Below are the code and all the weights of a small trained network. Each question names an input and a class and asks about switching units off, where a switched-off unit gives its printed mean instead of its output.

import numpy as np


def w(rows, s, z=0):
    codes = np.array(rows[::2]) - 128.0
    scale = np.full(codes.shape[1], s)
    scale[-1] = z or s
    return codes * scale


def f(y):
    return np.maximum(y, 0)


def log_softmax(a):
    a = a - a.max(-1, keepdims=True)
    return a - np.log(np.exp(a).sum(-1, keepdims=True))


def net(x, mask):
    res = np.array(x, float).reshape(1, 4) / 4 @ E
    y = f(res @ A[0][:, :-1].T + A[0][:, -1])
    res = res + np.where(mask, y, B[0][:, -1]) @ B[0][:, :-1]
    return log_softmax(res[-1] @ U[:, :-1].T + U[:, -1])


A, B = {}, {}
E = w([
[62,61,37,93,140,72,175,54],'x0',
[8,94,138,99,162,222,71,111],'x1',
[122,160,179,198,150,47,65,63],'x2',
[34,115,169,119,148,43,160,235],'x3',
],0.012)
A[0] = w([
[157,127,54,54,16,205,146,167,12],'n0',
[183,215,192,165,96,189,90,181,34],'n1',
[86,106,46,100,154,81,183,30,74],'n2',
[46,101,153,101,198,209,56,81,34],'n3',
[128,117,116,96,114,178,230,203,180],'n4',
[93,112,107,90,142,119,152,71,25],'n5',
[107,125,174,147,208,55,115,143,123],'n6',
[255,174,100,121,78,57,207,116,2],'n7',
[168,172,61,157,90,196,96,27,62],'n8',
[142,66,92,170,103,80,184,96,88],'n9',
[109,181,165,206,143,68,40,19,55],'n10',
[98,117,125,107,135,196,120,116,89],'n11',
[191,109,123,162,51,187,114,59,86],'n12',
],0.0098,0.0055)
B[0] = w([
[165,45,128,167,188,117,55,55,204],'n0',
[145,153,29,124,205,218,72,208,232],'n1',
[137,160,75,146,201,242,47,237,209],'n2',
[207,254,197,18,150,33,159,111,207],'n3',
[75,58,132,168,156,77,90,61,235],'n4',
[127,153,98,123,145,155,95,148,156],'n5',
[69,101,107,176,120,105,162,101,203],'n6',
[178,189,153,29,138,44,101,102,247],'n7',
[7,145,158,236,67,70,182,179,223],'n8',
[163,195,127,108,146,169,106,163,183],'n9',
[157,6,100,125,204,148,100,60,246],'n10',
[132,145,184,89,163,85,117,90,169],'n11',
[60,140,133,197,96,51,105,146,212],'n12',
],0.0085,0.014)
U = w([
[201,222,155,28,145,61,136,83,138],'0',
[150,160,95,124,179,254,92,230,109],'1',
[161,4,126,141,175,126,112,7,99],'2',
[3,136,149,178,101,41,159,199,142],'3',
[146,131,130,121,125,150,152,90,249],'4',
[181,141,168,108,113,178,216,98,105],'5',
[171,86,134,114,36,161,182,129,106],'6',
],0.0089,0.015)

Each question gives the input, the list of numbers given to net, and the class t.
The units are the neurons (one row each of A and B). Each row of codes is followed by its name. A weight is (code - 128) times the scale printed after its matrix; where a second scale follows, it is the last column's (A, B and U).
mask holds one flag per neuron, in row order. A switched-off neuron (its flag False) gives its mean, the last column of its row in B, instead of its output. The means were averaged over made-up inputs and are rounded, as every weight is.
A unit's drop is (log p(t) with every unit on - log p(t) with that unit switched off) / (log p(t) with every unit on - log p(t) with every unit switched off).
The circuit of an input: a set's keep is (log p(t) with only the set's units on - log p(t) with every unit switched off) / (log p(t) with every unit on - log p(t) with every unit switched off). Starting from the 12 units with the biggest drops (on a tie, the unit counted first), units are removed one at a time, each time the one whose removal leaves the highest keep (on an exact tie, the one counted first), for as long as the keep stays at least 0.8.
units of the circuit, in order: the units of the circuit, biggest drop first
unit that matters most: the unit with the biggest drop
top k neurons: the k neurons with the biggest drops, biggest first
drop of u: that unit's drop, to one decimal
input [8,7,-3,-5], class 1: unit that matters most -> n2
input [-6,2,-8,-7], class 2: top 3 neurons -> n0, n4, n2
input [0,-6,-4,-7], class 3: top 3 neurons -> n8, n12, n3
input [3,-3,8,7], class 2: top 2 neurons -> n10, n8
input [2,-2,3,-2], class 4: units of the circuit, in order -> n4, n0, n3
input [-4,1,6,-7], class 3: top 3 neurons -> n8, n12, n0
input [7,-8,-7,4], class 0: top 2 neurons -> n7, n1
input [-7,5,0,6], class 1: top 2 neurons -> n1, n8
input [8,-4,8,-3], class 1: top 2 neurons -> n2, n9
input [-6,6,-1,4], class 0: top 2 neurons -> n3, n2
input [5,3,2,5], class 1: top 2 neurons -> n2, n8
input [7,-6,-3,-8], class 3: top 3 neurons -> n8, n12, n1
input [4,-1,7,-8], class 3: top 3 neurons -> n8, n12, n0
input [6,3,-1,-3], class 1: units of the circuit, in order -> n2
input [8,6,-6,-5], class 1: top 2 neurons -> n2, n7
input [-2,-6,-7,-1], class 2: top 3 neurons -> n0, n4, n3
input [6,-6,-7,-8], class 3: drop of n10 -> 0.3
input [1,6,-3,4], class 0: drop of n8 -> 0.1
input [8,0,4,1], class 1: drop of n2 -> 0.4
input [8,1,8,-4], class 1: unit that matters most -> n2
